[132  84 108 145 136 114 163  89 135 122 146 178 144 109 163 129 120  91
 123 132  74 134 137  88 167 115 106 134 147 144  64 113 152 143 111 123
 135 170 167 134 150 188 109 147 157 134  93 135 159 132 136 180] = sev
[122 139 116 136  93  60  97 178 134 182  91 106 126 164 155 139 124 100
 101 154 136 126 121 105 106 101 117 101 157 114 117 130 145 163  93 150
  40 100  84 116 115  68  76 110 143 110 109 159 121  77 163  99] = kilu
[ 16 141 133 115 122  50 127  88 135 113  65 163  93 189 155  57 107  87
 167 110 121 191 151 155 121  55 172 102  93 175   4  71 136  85 165 200
 153  69 141 101 108 233 142 136 158 118 103 140  92 147 162  99] = nenip
[119 142 136 133 104  97 136 106 166  76 118 157 120 111  77 156  85  80
 148 104 140 194 115 115 150 145 133 102 166 194  66  87 172 130 114 171
 202 155 121  93  53 169 143 136 124 106 143 140  92 175 146 151] = komod
[139  56 160 131 115 118 113 121 186  94 126 135 160  88  61 134 111  84
  94  87 134 184  98  95 151 111 162 118 198 184  70  71 140 128  75 172
 187 158 107 139  45 175 131 136 143  79 109 142 108 136 134 145] = bager
[121 147 114 143 113 116 138 135 123 129 101 126 142 110 148 130 129 135
 130 123 141 143 143 128 136 129 104 112 153 143 133 113 152 143 110 123
 103 149 122 107 112 116 119 101 118 113 124 129 127 121 147 143] = zedad
[124 122 187 137 123  77 112 142 190 130 119 152  80 129 128 131 129 128
 123 176 132 100 158 126 137 116  84 149 153 124  90 109 167  81 167  76
 158 121 161 137  96 138 132 146 114 112 106 130 116  71 210 136] = Lunuk
[118 142 112 125 123 118 141 136 122 110 113 139 140 124 139 120 129 134
 134 133 148 138 149 114 137 138 115 138 136 165 137 121 139 126 116 116
 121 153 140 131 114 156 111 108 136 133 100 109 140  98 136 152] = bav
[ 84 129  95 173 129 114 117 120 134  79  73 124 132 105 104 159 102 176
 132 123 126 187 112 116 166 145 116 134 191 202 115  87 143 151 101 156
 157 183 131 142  48 176 121 119 144 127  74 138 133 137 186 164] = tesoz
[119  98 147 146 112 105 144 122 129 102 121 140 125 115 113 119 124  95
 145 122 152 147 137 137 136 134 138 115 162 141  89 113 148 151 118 151
 162 134 128  72 105 116 125 122 118 138 131 133 121 171 105 122] = fusan
tail: [120 129 134] : [134 133 148 138 149 114 137 138 115 138 136 165 137 121 139 126 116 116
 121 153 140 131 114 156 111 108 136 133 100 109 140  98 136 152]
tail: [118 142] : [112 125 123 118 141 136 122 110 113 139 140 124 139 120 129 134 134 133
 148 138 149 114 137 138 115 138 136 165 137 121 139 126 116 116 121 153
 140 131 114 156 111 108 136 133 100 109 140  98 136 152]
tail: [ 89 135] : [122 146 178 144 109 163 129 120  91 123 132  74 134 137  88 167 115 106
 134 147 144  64 113 152 143 111 123 135 170 167 134 150 188 109 147 157
 134  93 135 159 132 136 180]
tail: [137 136] : [134 138 115 162 141  89 113 148 151 118 151 162 134 128  72 105 116 125
 122 118 138 131 133 121 171 105 122]
tail: [113 152 143 110 123] : [103 149 122 107 112 116 119 101 118 113 124 129 127 121 147 143]

[118 155 160 138 122 109 143 146 136  54 128  95 110 158  75 172 124 110
  94 160 114 141 102 124 148  93 121 143 122 133 100 142  91 173  70 162
  91  86 105 130 145  94 136  93 160 103 174 116 151  85 152 102  79 164
 166 124 171 167 152 158 134] = bager
[132 123 142  82 130 127 139 157 121 142 203  64 167 122  76 134 123 143
 196 100 138 184  17  98 150  34 138 120  99 144  84 149 121 125   7 122
 102  74 139 166  98 155 126 207  90  47 153 184 105  92 100 108 120  90
 148  88 178  59 150 131  80] = nenip
[118 155 160 138 122 109 143 146 136  54 128  95 110 158  75 172 124 110
  94 160 114 141 102 124 148  93 121 143 122 133 100 142  91 173  70 162
  91  86 105 130 145  94 136  93 160 103 174 116 151  85 152 102 166 185
 155 101 124 168 102 171  98] = bav
[134  64  65 154 122 126  63  74 126 179 113 144 113  56 127  81 137  75
 167 145 150 101 142  93  63 127  88 122  87  97 115  94 170 154 143  74
 136 131 119  90 127 152  79 208 130 212 124 124  93 228 129 163  78 164
 206 139 180 144 126 179 124] = zedad
tail: [163  78 164] : [206 139 180 144 126 179 124]
tail: [ 78 164] : [206 139 180 144 126 179 124]

[170 113 128  98  96  98 123 132 214 104  88  89  67] = bav
[133  77 154  23 169  83  93 134 163 121 132 212 217] = sev
[ 99  33 206  69 121 150 109 117  12 142  82 110 158] = Piro
[206   1 115  15  80  77  53 201 134 152  81 110 154] = zedad
tail: [134 152] : [ 81 110 154]
tail: [99 33] : [206  69 121 150 109 117  12 142  82 110 158]
tail: [ 82 110] : [158]
tail: [152  81] : [110 154]

[154 151  93 224 140 153  97 117  54] = kilu
[ 59 153 141 186  96 150  70 113 202] = sev
[ 70 141   1 224 140 154  97 117  68] = bager
[138 130  65 159 131  82 125 144 171] = bav
tail: [138 130  65 159] : [131  82 125 144 171]
tail: [141   1] : [224 140 154  97 117  68]
tail: [224 140 154  97 117] : [68]

